[-62  58  39  49 -23  -7 -25 -23  31 -48 -62   6   4  16  -3  11  14  -4
  32 -24  15  25 -56  24 -17  32  32  -2  18  14 -38   0  69  39  -4] : 1
[ 18 -36  -5  22 -22   0   9  -3  14 -20  30  11 -35 -20 -41 -14  12  -2
 -22   9  32  45  -8 -49   5 -18  17 -34 -34   0  -1  34  -3   4 -30] : 8
[-25  56   8  16  15   3 -23  10 -17 -56 -30   9  16  26   2   0  36 -36
  64  -4  41  24 -46   1  -4  22  34 -14  15 -11 -36  -2  51   3 -15] : 8
[ 18 -10   5   0  -8 -21 -15 -13  37 -21  -6  24 -37 -15 -25  -1   4  -4
 -32   7  48  69 -11 -50 -15  13   8 -36  -7   2 -18  21  12  33   4] : 1
[ 30  -1  -4  -3   1  -9   6   4   7 -29  46  23 -32 -13 -40   7   3 -31
  -7  26  32  45  12 -57  -5  -9  15 -16  -8  15  11  15  -7 -15  -4] : 2
[  0  71 -11  15   1   7  38  -9   8  -1 -63   1  27 -14 -24  -9 -14   2
  20 -17  12  55 -13  27  19  13  17   2  -3 -32  61  26  13   9  28] : 4
[ 23  22 -22 -23  -6  -7 -19  21   2  47  70  34 -37 -25 -24 -39  13  16
 -61 -24  12  -3 -45 -28   3 -24 -18 -27 -54 -41  49  -4 -19  27  53] : 8
[ 10  81 -19  -4  26  23  38 -10  -1 -13 -58   4  29 -21   4 -11  -4  16
   6 -19  25  66   9  24  14  37  28   3  -1  -7  37  10  20  29  28] : 6
[  8  51 -15  -6  14  18  36 -19  27  17 -43  25  10   6  -7 -36 -12  24
  -9  -2   6  51   6  45  17  53 -28  -2   1 -18  23  33  13  44  34] : 7
[ 30  -8   7 -15  -3 -11   7  -7  -2 -10  39  39 -30 -19 -38 -22  15  -4
   0  16  35  38  -6 -65   3  -6  -4 -37   2 -27  23  40   0  13 -12] : 5
[  2  74 -16  13  17  14  84 -26 -11 -23 -45  -9  20   7 -24  -3 -21  -7
  18   8  13  60 -18  45  24  65  11  19  -5 -13  43  38   9  18  10] : 4
[ 34 -49   6   3 -25 -11  -9  -7  24 -51  39   6 -49 -19 -18   4 -38 -22
  -8  44  44  50  23 -53   7  35  35 -38  -8   7 -28  42  -4 -17 -25] : 4
[ -7 -24 -22  -5  -3  -5  17  -5 -17  23  38  11  35  29  -1 -18  15 -30
   8  -3 -27  -1  -7  22  17 -12 -59   3  29 -25  35 -11 -24   6  11] : 5
[ 22 -27 -20  -2 -14  -7  -6 -11   9 -14   4  25 -26 -19 -22 -12  12  -9
 -17  23  20  17  14 -52  -4   6   6 -26  12  -7  -7   6  21  19  -6] : 0
[-20  61  -8 -15  11  15  36 -14 -12  -9 -29  23  23  -6 -10 -17   2   5
  34 -18  16  58  -9  24  25  31 -12   2  38 -10  60  12  22  42  23] : 5
[-19   2  13  -5  -1   7 -20   3 -20  28  91  36   9  -9 -36 -30   9  12
 -33 -27  -6   7 -38 -49  16 -20   8 -26 -46  -8  73  21 -47   5  48] : 5
[-19  89   4  -9  26  30  15 -14   4 -24 -77  20  36  -1 -14 -13  23  13
  31 -27  -8  62 -11  56  13  25 -18  -6  13  -8  57  21  20  63   5] : 5
[-14   3   8  10  24  -4   6  -4 -19  47  58  25  33   0 -22 -40   8  20
 -60 -21  11  24 -37 -43  -2   7  12 -39 -60 -17  34  34 -45  10  79] : 1
[ 10  -7  14  -4   1  -6   3 -13 -13 -16  14  32 -10 -22 -44 -10  25 -11
  13  13  23  39 -14 -65  11 -20  12 -28  -7 -22  27  49  -1   2 -23] : 5
[ -40    4   26    1  -37  -25 -101   40   47   54   14   22   -2   34
  -40  -29   47  -30   -8  -58  -47  -33  -16   57  -23  -55  -40  -20
   -3  -29   61  -31    7   39   36] : 1
[  6  22 -14  -2 -73 -43 -64 -13  49  47  -4  43 -39   6   1  -5  12 -33
 -44 -10 -28   0  -6  55  -9   6 -48  -7  26 -14  22 -37  50  56  28] : 1
[  26   39  -20   22  -43  -11 -101   30   77   -8  -19   26  -39   -8
   34   -7   44   -8  -39  -25  -15   45  -13   -2  -38   24  -31  -56
   10   44  -12  -64   32   75   30] : 3
[  3  48  -3  -8   6 -13   6  16 -28  41  36  17  -3  -8 -29 -58  16  20
 -38 -21  -7   2 -35 -22  -1  -9 -22 -20 -31 -19  61   2 -11  31  45] : 3
[ 34  90 -21 -13  -5  17  38 -26   1 -24 -53  15  30 -16  -3 -36 -11   7
  -4   5  -7  64   2  32  10  46 -22   6  -3 -11  26  22  22  47  19] : 3
[-14  -5 -28 -13  32   5  43  22 -31  30  71  22  13 -30 -26 -19 -16   5
 -35 -11  32  23 -15 -38  19 -20   9 -12 -10 -30  62   5 -36   4  64] : 6
[-10  38  -3  -3  13 -10  37   3 -32  33  42  17  -8   4  -9 -27 -13  14
  -9 -18  30  13 -37 -24   2 -10 -40  -9  17  -6  79 -17 -25  30  48] : 5
[  3 -12   2   4  -4   0  40 -16  10 -29  17 -10 -12 -11  -5  -2  -9   0
  -3  25  20  32  -9 -26   7   6  32  -5  17  -3  -7  16  14  14 -39] : 9
[ 14 111 -16  -7  25  10  44 -12 -19  -5 -62  36  27 -12 -16 -28  14   3
  21   4  38  57 -24  35   5  37  -2  14  -8 -30  33  61  40  53   6] : 8
[-70  21  31  46   3 -16  26 -16 -15 -42 -27 -11  29  45 -14  -3  16 -30
  59  -7  42  27 -55 -13  -9  31  37   6  33  16 -23  -1  40   0   1] : 1
[-10  62 -19  18   5  12  20 -26  -3  13 -71   1  26   2 -20 -16  10   8
  16 -25   3  35  -7  13  11  28   6   9  11  -5  36   6  28  30  29] : 0
[ 39 114 -33 -15  18  32  60 -33  -7 -14 -83   3  33 -20   3 -11 -21  21
  16 -10  16  63 -10  52   8  62  12  -2   5  -3  54  14  21  34  20] : 9
[-25 101 -18  -7  11  11  21  -2  -7  -9 -62  35  49  -6 -29 -31  -4  10
   6 -24   4  63  12  61  16  20  -6  14  15  16  73  21  33  48  22] : 2
[ -5  14 -12 -10 -27 -22 -65  27  -4  39  18  24   2   1 -41 -26  34 -47
  41 -30  12 -10   4 -39   1 -27  24 -12  25 -27  76 -19  22  -7  53] : 0
[-42   0  11   9  20   4  56  -2 -17  24  13 -19  23   9 -26 -53  -3  23
 -10 -36  11  13 -37 -16   7  -6  -7 -24 -10 -25  58 -10 -30  12  65] : 1
[-13  66  10  10  15  -4 -44   6  -4 -32 -37   9  34  31   8 -30  26  -3
  33 -19  26  21 -41  13 -26  32  22 -19  14  15  -9   8  32  33 -26] : 9
[ 17 -20 -13 -17  11 -19 -83  30  -9  18  85  20 -20 -22 -18  -4  -7   3
 -58 -25  21  27   3 -61 -11 -28   3 -23 -52  59  30   1 -56  -5  36] : 2
[  5  57  -1 -16   0   1 -27  41  72  37   1   6   8  35 -14 -27  16  11
  11 -54 -13  -9  -8  50 -12 -16 -15  14 -21 -33  57 -35  -7  17  64] : 7
[-37 -29  34  52  -4  -2 -13  -7  -4  36  70   7 -10  21 -41 -21  12 -17
 -29 -20  -2 -12 -69 -52 -19 -14 -19 -39 -42  -6  19  12 -50  -4  58] : 1
[-59 -50   6  26  17  15  22   7 -33  -1 109   8  19   9 -54  12  17 -44
  10  -4  -8  12 -49 -53  36  -8  24 -22 -20   2  54  23 -60 -23  34] : 5
[-44  48  31  26 -11   8 -25 -19   7 -88 -36   2   7  18  -3  17  30 -20
  67 -13  10  19 -58  -7  -3  22  37   3  16  22 -22  -6  45  15 -40] : 5
[  1  93 -18 -15  23   6  32  -2 -14  10 -48  44  25   8  12 -35  -5  22
   8   5  33  50  12  53   6  69  -7  -2  25   0  38  27  42  54  37] : 7
[-11  47   5  20  19  32  -3  24  56  42 -15 -14   0  41 -27 -17  -5  16
   4 -44 -41 -29 -21 102 -10  36 -41 -26 -22 -15  31  -4 -26  30  29] : 9
[ 11  90 -26 -32  29  17  24 -19 -18   7 -61  27  19 -33  -6 -18 -22  13
   1 -15  38  74   9  20  32  51  22   5   3 -15  44  31  27  30  41] : 6
[ -2  82 -27   5  11  14  31 -23   1  20 -63  17  40   9 -15 -23  -4  -1
  30 -18   9  31   0  45  13  48 -20  19  35 -35  29  18  39  41  47] : 0
[-33  60  -7   2  11  -3  21 -24 -14  39 -61  39  32   1 -37 -14   4  -9
   1 -19  11  56 -16  44  20  28 -15  -9  15 -26  49  35  28  37  51] : 1
[  5  49  20   8 -16  -9 -66  23  39  22  -1  12 -19  39 -31 -12  31 -49
  37 -15  -8  16   9  35  -7   9  -2  -1  -2  -5  52  11  10  20  14] : 7
[ 18 -42   1  19 -10   1  -1 -11  -2   1  27  14 -23 -22 -41 -17   3 -18
  -1   5  26  27   1 -63  12  -7  19 -36 -12 -21  -6  37  -6 -31  -8] : 6
[  8  68  25 -19 -23  -7 -39  18   7  37  21  -3   9  28  28 -22  13   3
 -12 -26 -25  -9  13  36 -18 -43  16   3  12  -4  81 -60  18  24  14] : 9
[ 23 -40 -15  17 -10  -6   7  -7  24 -13  16  11 -38 -10 -42   7   4 -15
  -9  21  36  41  19 -58  -5   8   9 -19   9   7 -12  24   7  15 -13] : 0
[-14  55   1  -5   8 -23 -55 -13   2 -32 -63  20   5  19 -12   7  16 -23
  23   0  14  28 -43 -11   8  32  20  10 -12   7 -65  10  48  -6 -20] : 3
[ 16 -16 -37   6  -4   0  14  -1 -15  44  60   9  -5 -21 -28 -40   0  14
 -53 -15  -3   0  -7 -34   2   0 -26 -19 -16 -13  57   2 -35  35  55] : 0
[-18  54 -12  -1  -4   0  15 -18   4  -2 -48  11   4  -5 -23  -3 -37   5
   2 -10  17  57  -8  43  34  47  15   9   1  -3  33  33  23  18  15] : 4
[-34  53  14 -11  -6   3 -73  -3   2 -54 -38  30  -4   6  -4  -3  26 -22
  37  -6  26  16 -48  -2   6  25  49  -2 -18   5 -40  14  59  12 -22] : 8
[ 11 -26   8   0 -30 -14  10  -6  22 -26  14   2 -24 -13 -32 -35 -31   0
  -3   8  45  57  11 -51  11  -8  22 -23   5 -15  28  26   0  -5  -8] : 4
[ -5  44  16 -37  34  11 -12  33 -23   1  63  19  16   0 -23 -47  -2  26
 -33 -23  16  20   4 -40 -11 -30  19 -13 -47  24  85  -9 -43   5  55] : 2
[ -8  71   4  -9 -16  10 -12  27  79 -44 -33 -18 -11  39  54 -35  11  -4
  36 -17  -5 -27 -32  66 -27  26 -30  13  26 -26 -23 -77  46  58  22] : 8
[-51 -29   8  25  15 -10  49   2 -29  26  28  -9  -7 -10 -43 -21  15  -3
 -12 -14  14  16 -37 -37  12 -11   8 -37   0 -16  50   3 -18  11  43] : 1
[  0   6  -8  58 -33   4  12  -3  26   3  18 -32 -32  13 -11   7   6 -59
  49 -21 -16 -22 -43  22 -14   2 -51  15  39 -19   7 -34   0   5  15] : 6
[ 21 -23  -1   1  -9  -5  53  -7  16  -2  26  11 -32 -18 -43 -23 -12  19
 -31  22   6  19  -5 -54  11   7  10 -13 -37  -6  -6  27  -5 -15   2] : 3
[ -4 103  -8   3  21  27  45 -13 -27   4 -63   0  17  -8  -7 -29 -14   3
  28 -21  13  40   4  62  15  43 -16  -4  27 -21  64   8  25  44  32] : 6
[-48  18  43   3  -5 -12 -58  -4   8 -51 -24  20   9  24  -7  -1  26 -26
  40  -5  23  11 -32 -10 -14  23  47 -15   9   3 -44   5  52   3  -5] : 1
[ 45  81 -32 -41  22  31  18 -12  10 -11 -68  37  11 -14 -12 -38   9   4
  13  -9  36  78  -9  18   7  38 -25 -14 -11 -31  31  25  17  37  33] : 8
[ -5 111  20  20  30  18  19  -4   0 -53 -37  -4  17  52   7 -19   7   6
  64 -16  34  15 -42  40 -18  72  17   3   4  -6 -19  -1  37  15  18] : 7
[-44  42  34  47  -3   2 -51  -4  15 -39 -21 -12 -20  43  -6  16   3 -22
  43 -26  22  -2 -47   7 -14  35  35   4  -3  33 -48 -16  33  -8 -16] : 6
[-40  30  18  12  -2  11 -40  -4   8 -62 -38   5  19  21 -26   3  29 -19
  55 -12   9   1 -22 -10  -8  19  52  11   7  12 -24   4  48   9 -17] : 0
[  8  62 -16   4 -16 -37 -66  30 -11  66  -2  29  -7  30   2 -13  35 -30
 -13 -34  -4 -23  -8  41 -23 -18 -27   2  10   0  55 -45  22  22  25] : 6
[-12  50 -20 -11  23 -10  -7  45  16  27  -3   3   5  39  15  -5  15 -15
  10  -4 -12 -40  28  81 -15  28 -29  -2  48 -24  24 -50  31  54  41] : 0
[  5  60  -3   0   3  13  31 -14  23   8 -18  18   0   3 -19 -33  -6  13
   3  -2   5  37  -5  33  16  49  -4   5 -10 -18  35  38  15  39  29] : 7
[ 33   8 -22  -7  -4 -10  25  -3   1 -29   7  12 -28  -6 -23 -28   8 -13
   4  13  54  55 -12 -23   4  10 -10 -22   8 -28  -8  19  21  23 -24] : 8
